Below is a small trained network, with its code and all its weights. Each question gives an input and a target symbol and asks what happens when units are switched off, that is, made to give their printed mean instead of their output.

import numpy as np


def w(rows, s, z=0):
    codes = np.array(rows[::2]) - 128.0
    scale = np.full(codes.shape[1], s)
    scale[-1] = z or s
    return codes * scale


def f(y):
    return y / 2 * (1 + np.tanh(0.7978845608 * (y + 0.044715 * y**3)))


def softmax(a):
    e = np.exp(a - a.max(-1, keepdims=True))
    return e / e.sum(-1, keepdims=True)


def log_softmax(a):
    a = a - a.max(-1, keepdims=True)
    return a - np.log(np.exp(a).sum(-1, keepdims=True))


def net(x, mask):
    ids = ['ΔΠΣΨαεζημτφω'.index(c) for c in x.split()]
    T = len(ids)
    res = E[ids] + P[:T]
    r = res
    for j in range(2):
        rows = slice(2 * j, 2 * j + 2)
        q, k, v = (r @ M[0][rows].T for M in (Q, K, V))
        z = softmax(np.where(np.tri(T) > 0, q @ k.T / 2**0.5, -1e9)) @ v
        o = O[0][rows]
        res = res + np.where(mask[j], z, o[:, -1]) @ o[:, :-1]
    y = f(res @ A[0][:, :-1].T + A[0][:, -1])
    res = res + np.where(mask[2:6], y, B[0][:, -1]) @ B[0][:, :-1]
    return log_softmax(res[-1] @ U[:, :-1].T + U[:, -1])


Q, K, V, O, A, B = {}, {}, {}, {}, {}, {}
E = w([
[238,187,173,139,119,101,120],'Δ',
[190,166,111,129,115,166,153],'Π',
[22,80,184,99,111,107,153],'Σ',
[101,102,114,194,81,158,114],'Ψ',
[72,154,121,151,80,127,112],'α',
[204,156,192,78,222,192,65],'ε',
[130,166,206,4,135,118,140],'ζ',
[187,67,115,15,53,169,98],'η',
[118,127,121,68,81,200,90],'μ',
[122,126,90,105,135,90,84],'τ',
[129,141,71,170,155,158,88],'φ',
[100,208,91,83,132,151,121],'ω',
],0.024)
P = w([
[136,82,206,163,30,108,32],'0',
[132,99,180,157,43,117,42],'1',
[127,112,156,146,56,125,49],'2',
[116,122,133,141,74,132,62],'3',
[110,131,111,135,93,140,72],'4',
[100,139,89,128,108,149,84],'5',
[94,149,67,120,128,157,95],'6',
[84,153,46,113,149,166,107],'7',
[79,163,27,107,166,175,118],'8',
[71,172,4,101,183,179,130],'9',
],0.014)
Q[0] = w([
[107,80,164,158,197,77,167],'h0',
[76,117,55,122,121,69,14],'h0',
[67,93,170,140,89,136,250],'h1',
[218,144,215,151,219,109,191],'h1',
],0.017)
K[0] = w([
[118,130,195,140,69,134,149],'h0',
[84,137,88,58,153,150,134],'h0',
[82,38,138,120,86,73,138],'h1',
[167,129,253,135,65,134,131],'h1',
],0.024)
V[0] = w([
[58,176,134,85,142,165,103],'h0',
[50,232,153,189,183,28,138],'h0',
[183,109,72,57,203,4,123],'h1',
[160,76,167,76,35,91,147],'h1',
],0.011)
O[0] = w([
[143,252,168,140,196,221,72,254],'h0',
[101,255,163,221,104,109,90,113],'h0',
[158,103,74,45,168,77,45,131],'h1',
[118,237,65,94,224,179,93,94],'h1',
],0.0098,0.0071)
A[0] = w([
[149,153,173,169,81,93,86,68],'n0',
[142,181,109,94,190,164,130,4],'n1',
[49,138,11,184,130,118,173,157],'n2',
[98,161,138,146,129,179,192,70],'n3',
],0.011,0.004)
B[0] = w([
[254,138,151,81,24,106,147,235],'n0',
[100,86,147,161,40,70,166,249],'n1',
[200,82,118,17,186,6,47,163],'n2',
[129,86,92,132,242,74,128,255],'n3',
],0.0093,0.007)
U = w([
[255,135,143,66,178,31,153,16],'Δ',
[155,131,42,151,175,210,168,255],'Π',
[77,98,170,162,172,102,107,162],'Σ',
[143,70,134,151,150,61,122,77],'Ψ',
[130,130,100,118,130,107,150,120],'α',
[183,99,204,113,210,154,62,8],'ε',
[88,141,191,36,118,86,152,75],'ζ',
[137,108,134,118,130,113,111,15],'η',
[145,86,111,87,131,88,157,72],'μ',
[112,193,164,173,112,202,82,166],'τ',
[88,38,158,187,48,78,95,118],'φ',
[85,113,48,113,108,136,27,190],'ω',
],0.0083,0.0058)

Each question gives the input, a string of symbols that net reads in full, and the target symbol t.
The units are the heads (2 rows each of Q, K, V and O) and the neurons (one row each of A and B). Each row of codes is followed by its name. A weight is (code - 128) times the scale printed after its matrix; where a second scale follows, it is the last column's (O, A, B and U).
mask holds one flag per unit, heads first, then neurons. A switched-off unit (its flag False) gives its mean, the last column of its rows in O or B, instead of its output. The means were averaged over made-up inputs and are rounded, as every weight is.
A unit's drop is (log p(t) with every unit on - log p(t) with that unit switched off) / (log p(t) with every unit on - log p(t) with every unit switched off).
The circuit of an input: a set's keep is (log p(t) with only the set's units on - log p(t) with every unit switched off) / (log p(t) with every unit on - log p(t) with every unit switched off). Starting from all 6 units, units are removed one at a time, each time the one whose removal leaves the highest keep (on an exact tie, the one counted first), for as long as the keep stays at least 0.8.
units of the circuit, in order: the units of the circuit, biggest drop first
unit that matters most: the unit with the biggest drop
k most important neurons: the k neurons with the biggest drops, biggest first
heads that matter: for each layer, one digit per head in row order, 1 if its drop is at least 0.15 and else 0, layers parted by /
drop of u: that unit's drop, to one decimal
input τ Π Δ η α μ Ψ, target Π: units of the circuit, in order => (h0)
input μ Π α Δ Ψ Ψ, target Ψ: units of the circuit, in order => (h1, n2, n3)
input μ α τ η, target ω: heads that matter => 01
input Ψ φ φ Δ α τ φ Π α, target φ: heads that matter => 01
input τ α Δ μ Ψ, target Π: units of the circuit, in order => (h0, h1)
input φ Δ η, target φ: heads that matter => 11
input τ τ μ τ ω τ ω τ μ, target τ: 2 most important neurons => (n3, n2)
input Π Δ τ α ω α τ τ τ Σ, target Σ: units of the circuit, in order => (n3, h0, n1)
input τ Π ω η, target τ: units of the circuit, in order => (h0, h1)
input Π α Δ Δ τ Δ, target τ: units of the circuit, in order => (h1, n3)
input Δ α τ τ ζ Δ Δ μ α, target Π: units of the circuit, in order => (h0, h1, n1)
input τ η τ Δ α, target ω: heads that matter => 01
input Π α α, target Δ: heads that matter => 01
input α μ ω, target τ: heads that matter => 10
input ε Δ Σ α τ τ α τ ω Δ, target τ: unit that matters most => n2
input Σ φ Π τ α τ Π Π ω, target τ: heads that matter => 11
input τ φ τ α α Ψ, target Δ: heads that matter => 01
input τ Ψ Δ τ η Δ α, target μ: heads that matter => 11
input Δ Π α φ τ ω α φ, target τ: 2 most important neurons => (n1, n2)
input τ ω τ Π, target Π: 2 most important neurons => (n1, n3)
input μ Π ζ τ μ α α, target Π: most important neuron => (n1)
input τ τ τ α α Δ φ α η, target φ: drop of h1 => 0.8
input Δ Σ Δ Δ ω τ ε ε φ τ, target φ: drop of h1 => 0.8
input Ψ Δ τ φ τ ε Δ ω Ψ α, target τ: drop of h1 => 1.2
input τ μ η Π, target Π: 2 most important neurons => (n1, n0)
